In the rows, zero is written as 128.
Each row has a class, written as a number after it; each block has new classes, again numbered from 0 up.
[157 165  97  73 115 124 156 114 143 133 103 156 140 151 118 184 137 112
 130 136 167 107 138  86 122 122  98 113 129]
3
[165 147 112  98 113 112 170 105  91 137 116 138 139 145 144 167 148 111
 124 109 144  90 145 130 114 126  95 115 118]
2
[198 179  87  54 142 136 166 130 136 146 122 108 171 207 207 180 142 141
 127 123 119  86 114 102 122 134 111 114 126]
3
[176 169  95  97 113 119 165 100 117 149 110 141 135 156 165 182 134  78
 135 137 131  93 151  83 121 118  96 100 132]
2
[126 156 115 110  99 104 152 120 109 153 161 144 146 119 120 179 132 101
 125 129 134  99 134 124  90  94 106 128 122]
2
[154 170 115  61 123 149 157 137 143 146 120 127 163 151 136 182 124 133
 127 149 151 115 127  97  98 127 104  93 131]
1
[153 132 115  82 104 108 167 109 136 138  85 153 134 131 129 187  88  93
 136 144 163  95 148  91 116 113 115 110 133]
3
[167 138 105  78 109 115 152 106 116 144 114 161 151 176 119 180 121 104
 130 159 125  86 120 105 116 111 107 102 114]
2
[148 187 136  23 128 177 114 127 137 148 128 143 109 129 156 178 128  94
 139 160 170  85 120 102  88 116 129 148 142]
4
[119 126 100 106 124 157 153 119 131 154 135 160 132 128 142 152 157  99
 141 150 134  82 135 145  82 126 128  95 128]
4
[176 189 114  71 114 123 172 122  65 132 105 135 155 162 167 183 147  95
 124  88 146  80 121  88 104 119  37  91 129]
2
[133 187  98  18 127 221 144 110 105 166 126 160 152 146 114 193 149  87
 153 170 136  77 114  82  59 125 132 137 136]
4
[168 177  96  44 113 161 158 138 167 162  87 168 173 156 119 206  80  81
 151 145 171  90 179  46  88 119 101  88 141]
1
[196 144  80  94 143 121 169 107  91 163 127 115 156 177 180 184 139 103
 125 130 150  84 156  95  90 131  98 124 134]
0
[161 142 131  93 112 159 141 130 168 150  95 146 182 170 150 188 125 101
 139 136 159 112 138  90 133 124  99 112 116]
3
[148 164 109  67 115 121 173 119 114 144  69 134 142 131 127 165 137 116
 149 111 133 101 144 127 108 117  85 106 116]
2
[144 152 124 134 119 102 163 110 138 142 114 147 141 155 143 159 126 104
 125 132 135  91 140 100 111 115  91 101 132]
0
[179 183  88  66 137 126 168 131 155 135 109 129 155 138 148 177 137 100
 148 108 166  98 148  76  99 116  73 108 143]
0
[175 145 121  73  77 118 182 110 105 145 103 137 117 146 139 191 133 101
 133 104 149  83 150  96  91 115  81 109 105]
2
[178 202  93  48 111 124 157 127  81 135 133 134 174 162 173 189 139 113
 142 125 116  82 140  87  79 122  93 114 131]
2
[126 154  98  52 126 170 166 116 122 162 127 123 144 145 133 152 126  94
 138 138 128  70 164  89  93 111  98 112 116]
4
[154 151 128  82 124 128 153 124 140 179 137 181 145 158 148 184 130 136
 122 150 132 104 123  96 110 124 136 124 133]
1
[175 163  78  22 130 139 154 124 118 132 107 131 168 194 214 178 141 125
 152 130 128  78 144  85 121 132 115 118 151]
3
[148 155 135  78 110 127 134 126 145 151 114 192 145 142 142 195 112 121
 133 129 163 114 123  97  97 127 132 115 104]
1
[196 172 108  74 133 144 165  93  65 144 106 178 170 167 167 192 140  97
 131 152 137  97 109  78 139  83  87 117 150]
2
[138 135 106  97 106 116 155 102 122 137 130 105 114 133 132 128 151 117
 125 137 143 102 157 137 112 126  83 132  86]
0
[129 145 124  79  99 168 148 114 150 146 125 152 167 129 129 155 120 100
 130 140 136  98 160  71  64 112 124 138 132]
4
[125 160 118 105  96 154 173 118 125 124 111 166 124  98 129 133 123  96
 128  99 152 100 142  80 118 100  69 113 102]
2
[148 136 110  84 120 118 145 113 133 157 100 123 133 144 122 177 121 106
 117 118 138 117 165 113 107 118 137 124 108]
3
[175 144 105  68 110 128 164 113 144 144 132 147 127 174 134 180 142 128
 138 124 157  90 148 124 118 104 124 129 117]
3
[193 186  92  59 120 138 186 109 115 141 106 132 157 169 208 207 152 102
 140 132 121  53 125  87 108 125  82  84 112]
2
[144 166 114  78 112 151 124 113 115 113 137 132 154 139 152 158 124 133
 140 144 156 106 126 113  54 128 140 138 146]
4
[173 138  85 111 138 117 140 144 115 139 123 128 168 148 159 131 152 129
 131 102 155 104 139 106 104 124 109 143  91]
0
[162 167 106  71 117 143 156 139 149 129 110 147 175 158 142 181 124 109
 150 147 146 122 120  83 103 124 127 116 154]
1
[199 168  74  74 155 136 159 150 112 143 117 130 163 179 180 174 130 120
 134 152 130 101 126  75 125 131  97 123 161]
2
[166 213 112  10 113 159 143 126 113 149 124 158 178 147 160 216 164 117
 128 160 132 104 125  86  64 129 168 123 122]
4
[129 159 132  61 110 146 134 124 114 117 132 142 138 144 131 185 113  91
 156 170 140 105 121 108  67 102 132 129 134]
4
[182 155 114  55 109 125 148 123 148 167 133 168 137 176 155 216 196  92
 132 144 138 110 140  99 109 150 117 123 123]
3
[111 181  80  37 164 166 149 125 128 138 125 137 133 137 172 146 123  92
 132 173 134  96 129 103  73 141 132 141 134]
4
[161 150 126  58 112 147 149 112 148 159 138 147 147 146 143 204 123 112
 147 138 163  95 114  54 104 155 138 116 141]
1
[184 174  87  58 122 149 162 119 141 173 108 156 158 157 158 203 142 113
 130 134 156  89 152  87 129 119 133 127 134]
3
[155 172  93  55 107 156 153  74 134 168 129 171 136 141 151 162 122 105
 145 161 152  89 139  75  52 123 134 166 133]
4
[198 187  96  52 113 112 149 118 123 165 108  71 137 204 138 187 131 129
 162 123  88  76 155  88 108 138 140 131 113]
3
[ 94 142  89  54 132 168 163 107 111 136 126 130 135 147 174 155 118 111
 127 128 126 100 141  63  60 143 124 105 127]
4
[181 156  93  55  98 131 170 137 155 147  98 148 155 172 143 202 132 106
 165 142 143  92 147 102 106 113 118 124 137]
3
[142 158 110  75  81 159 162 132 178 157 105 170 157 147 121 176  99 100
 133 125 194 100 135  98 103 122 134 123 117]
3
[158 190  97  88 137 142 151 131  87 152 113 151 155 153 207 194 130 102
 131 137 112 109 132  80  90 111 125  93 123]
2
[164 167 130  59 122 143 151 133 165 133  84 160 178 155 157 188 122  79
 145 167 164 100 112  92 119 116 100 117 118]
1
[171 172 127  96 119 136 166 103 106 142 117 129 143 144 128 177 121  73
 120 150 133 111 139  88  85 129 114 109 126]
2
[119 115 111  89 126 163 152 120  81 127 134 126 129 149 134 159 109 134
 138 131 112  79 145 127  60 171 130 144 115]
4
[172 174 113  67 132 139 138 133 138 145 115 135 162 164 164 200 136 114
 130 132 156  94 124  86 132 131 124  89 159]
3

A new block, with new classes numbered from 0.
[112 124 115 122 132 130 118 132 134 120 138  99 136 129 124 111 128 132
 130 131 110 125 127 132 142 125 128 131 130]
2
[108 134 131 114 127 128 116 131 159 121 134 105 121 118 126 130 130 127
 129 129 123 121 132 118 130 119 123 128 123]
0
[120 123 119 116 125 117 127 132 137 129 113 104 140 131 131 123 121 126
 129 131 127 123 114 131 136 112 126 148 134]
1
[124 130 126 127 125 129 119 128 138 124 138 124 121 125 129 125 124 129
 131 128 127 126 126 124 138 119 130 128 127]
0
[119 126 126 124 118 136 107 131 119 122 111 128 131 127 141 121 123 129
 125 129 123 126 126 128 155 124 134 138 128]
3
[127 132 131 128 111 135 102 129 126 123 111 133 133 128 137 129 131 124
 123 124 125 120 130 124 150 144 130 137 127]
3
[115 133 125 119 119 131 108 131 143 125 126 115 127 122 134 128 122 128
 130 128 130 121 125 120 152 118 129 139 126]
3
[114 127 111 132 134 139 119 125 141 126 120  92 114 134 134 132 109 125
 132 128 128 112 113 128 112 126 128 123 134]
1
[134 130 126 122 123 114 139 128 146 137 114 114 130 132 124 140 115 121
 139 129 148 116 109 125 115 113 123 144 136]
0
[114 128 125 119 122 135 111 129 121 122 116 130 129 120 141 125 129 132
 121 129 120 132 133 126 152 120 133 136 125]
3
[132 125 117 132 125 126 128 124 134 133 120 124 118 132 133 130 114 125
 136 129 138 121 108 130 132 112 134 135 135]
1
[126 133 122 123 127 122 133 130 141 134 143 116 121 125 121 130 116 129
 140 132 140 121 119 123 128 106 126 134 128]
0
[130 118 120 124 125 109 130 127 130 125 123 135 132 126 133 117 120 129
 132 132 124 136 112 136 153 102 134 142 135]
1
[127 136 125 128 119 124 122 126 157 133 139 117 106 126 124 138 110 124
 143 129 148 117 111 117 128 105 128 133 130]
0
[127 114 113 126 144 121 146 125 123 128 124 117 129 131 130 117 121 131
 131 133 124 134 112 141 121 107 131 130 135]
2
[129 122 119 132 141 126 140 121 140 131 122 121 112 129 130 135 117 127
 131 130 134 125 112 131 104 112 129 122 135]
0
[103 139 117 124 117 145  95 136 133 121 126  99 126 125 136 126 116 128
 129 128 124 110 133 118 151 131 130 135 124]
2
[122 126 119 106 117 122 117 128 141 128 117 130 118 122 140 126 118 127
 133 130 138 125 113 124 159  92 134 147 133]
1
[118 129 122 126 122 135 119 129 126 128 111 119 126 128 136 132 119 127
 125 127 130 122 125 126 131 122 132 134 130]
3
[128 137 132 125 121 124 128 129 145 134 123 116 124 130 124 142 118 122
 133 127 143 113 123 118 116 123 122 136 129]
0
[117 131 116 116 131 124 134 132 140 134 116  89 134 133 125 133 111 127
 133 130 135 111 117 125 113 113 121 142 134]
2
[124 127 124 124 117 125 111 127 140 124 119 136 117 123 137 127 126 126
 129 122 130 128 119 125 154 113 133 136 130]
3
[120 121 115 131 134 132 123 124 131 123 121 113 120 131 135 123 121 124
 129 129 121 125 116 135 125 121 130 124 134]
1
[111 115 121 114 130 123 114 130 137 114 108 104 149 127 135 109 144 125
 117 130 100 133 123 139 144 131 125 136 134]
2
[119 118 116 120 135 126 128 130 119 122 130 124 132 125 134 109 131 135
 126 133 113 141 124 137 152 108 135 133 131]
2
[118 112 120 122 129 133 113 124 120 118  85 141 125 124 154 122 137 126
 115 130 112 140 119 139 149 115 139 134 133]
2
[128 122 123 124 124 127 130 134 100 130 101 122 160 137 132 121 131 128
 123 128 120 131 129 137 135 142 125 144 131]
2
[123 125 123 131 125 136 113 125 127 122 123 136 118 125 140 124 126 129
 125 128 123 131 126 130 145 123 136 126 129]
3

A new block, with new classes numbered from 0.
[136 129  98 116 104 137 123 112 111 127 157 131 137 139 174 154 114 135
 122 122  99 146 136 126 131 145 171 104 110]
0
[126 133 129 149 107 131 119  91 125 132 127 128 135 166 130 129 125 134
 116 115 113  99 113 122 112 113 158 125 139]
0
[142 137 150 144 137 134 117 111 129 134 144 124 156 158 140 144 123 136
 117 119 100  90 129 119 130 134 140 119 129]
0
[121 141 117  99 112 121 122 100 135 148  77 105 113 145 145 127 130 136
 144  96 137  84 139 140 116 127 128 121 123]
1
[117 143 139 151 128 138 119  88 122 139 126 134 138 171 133 114 124 139
 123 111 113 113 133 132 130 121 151 112 146]
0
[131 142 146 136 134 117 120 104 136 126 130 122 119 161 112 109 126 135
 117 124 119 100 123 123 135 133 131 135 138]
0
[130 128 124  86 119 118 126 113 118 132  77 126  90 141 125 126 116 109
 103 101 164  91 132 128 117 118 141 116 137]
1
[133 131 113  81 104 103 121 115 128 147  84 110 116 155 136 113 133 130
 124 107 148 108 136 126 122 121 129 132 132]
1
[152 119  88 115 107 123 138  96 111 123 104 169 134 136 177 157 111 132
 137 114 126 163 157 121 126 128 198 121 110]
1
[149 138 137 146 125 138 128 100 118 144 169 139 121 163 142 155 106 134
 127 117  91 125 138 141 130 132 195 115 113]
0
[139 128  85  74 113 125 125  96 107 140  77 123  87 126 138 145 123 138
 157 112 146 117 138 123 112 102 151 129 122]
1
[143 115 121 172 107 145 134 110 105 132 160 140 149 160 154 161 117 131
 127 128 104 148 147 120 145 132 188 113 116]
0
[152 111  85  80 100 132 123 104 118 132 124 131 107 132 201 147 114 122
 134 108 117 178 146 120 125 118 216  81  95]
1

Next block: new classes, numbered from 0 again.
[129 109 133 129 123 114 128 121 122 134 150 138 126 139 125 133 126 121
 109 132 137 127 140 125 156 119 120 129 166]
1
[149 106 140 105 126 167  82 129 123 113 128 149 148 149 124 135 109 131
 109 132 181 153 122 134 135 136 120 119  85]
0
[119  93 145 142 134 120 131 129 131  91 126 155 148 127 137 133 136 135
 130 132 134 134 127 130 143 129 134 129 216]
1
[129 134 136 113 127  97 145 109 131 121 124 137 137 135 111 141 136 129
 135 132 135 122 142 143 134 128 138 135 183]
1
[140 127 135 114 123 149  90 137 121 154 119 163 142 147 135 135 121 132
 122 138 136 146 118 121 129 124 138 138  76]
0
[130 165 119 105 130 130  81 121 113 133 146 167 127 139 138 137 125 124
 116 117 119 185 129 114 128 133 142 138  84]
0
[133 116 126 139 124 133 146 123 141 122 130 157 148 136 131 146 126 124
 123 138 132  93 133 133 115 127 114 121  94]
1
[121 122 116 114 122 148 108 129 142 152 127 133 136 141 125 118 132 128
 143 138 119 144 122 129 130 124 131 132 101]
0
[125 142 113 133 130 141 102 133 125 139 132 134 127 119 124 120 124 119
 144 140 124 146 108 132 134 140 141 128  40]
0
[136 115 134 119 128 128 144 124 134 134 118 147 119 128 134 133 120 139
 123 139 145 123 137 148 122 136 126 131 174]
1
[113 102 140 117 124  92 100 132 123  69 124 125 158 141 126 139 116 140
 126 114 134 159 118 130 105 147 139 132 199]
1
[123 144 134 110 131 162 101 127 124 122 131 163 155 133 128  81 113 130
 131 124 131 161 116 126 139 138 122 129 100]
0
[132 117 127 110 131 127  92 132 121 118 117 163 133 135 132 135 109 131
 122 106 130 153 124 126 143 126 125 124  50]
0
[118 132 128 122 132 140  82 122 128 142 140 125 164 145 124 120 119 126
 128 136 133 177 119 128 130 146 132 137  40]
0
[132  96 141 138 134 120 132 128 115  82 120 170 126 124 126 137 119 113
 128 142 145 128 139 125 121 134 114 124 216]
1
[128 107 128 120 133 117 115 124 119 142 117 137 122 147 139 136 132 135
  99 130 134 140 145 130 143 113 135 152 159]
1
[131 105 132 118 117 107 122 114 130 109 127 123 124 150 125 133 117 132
 125 127 133 129 140 129 134 124 172 140 145]
1
[134 107 130 134 129 123 124 127 125 110 126 139 143 136 132 132 119 136
 128 129 154 135 130 145 130 124 124 127 151]
1
[136 103 133 107 130 137  80 133 130 102 114 121  98 138 118 127 115 131
 140 122 125 148 124 128 134 133 152 119 134]
0
[133 134 118 113 123 122 100 136 128 123 128 127 135 117 131 133 116 132
 112 131 120 152 128 119 132 126 134 141  40]
0
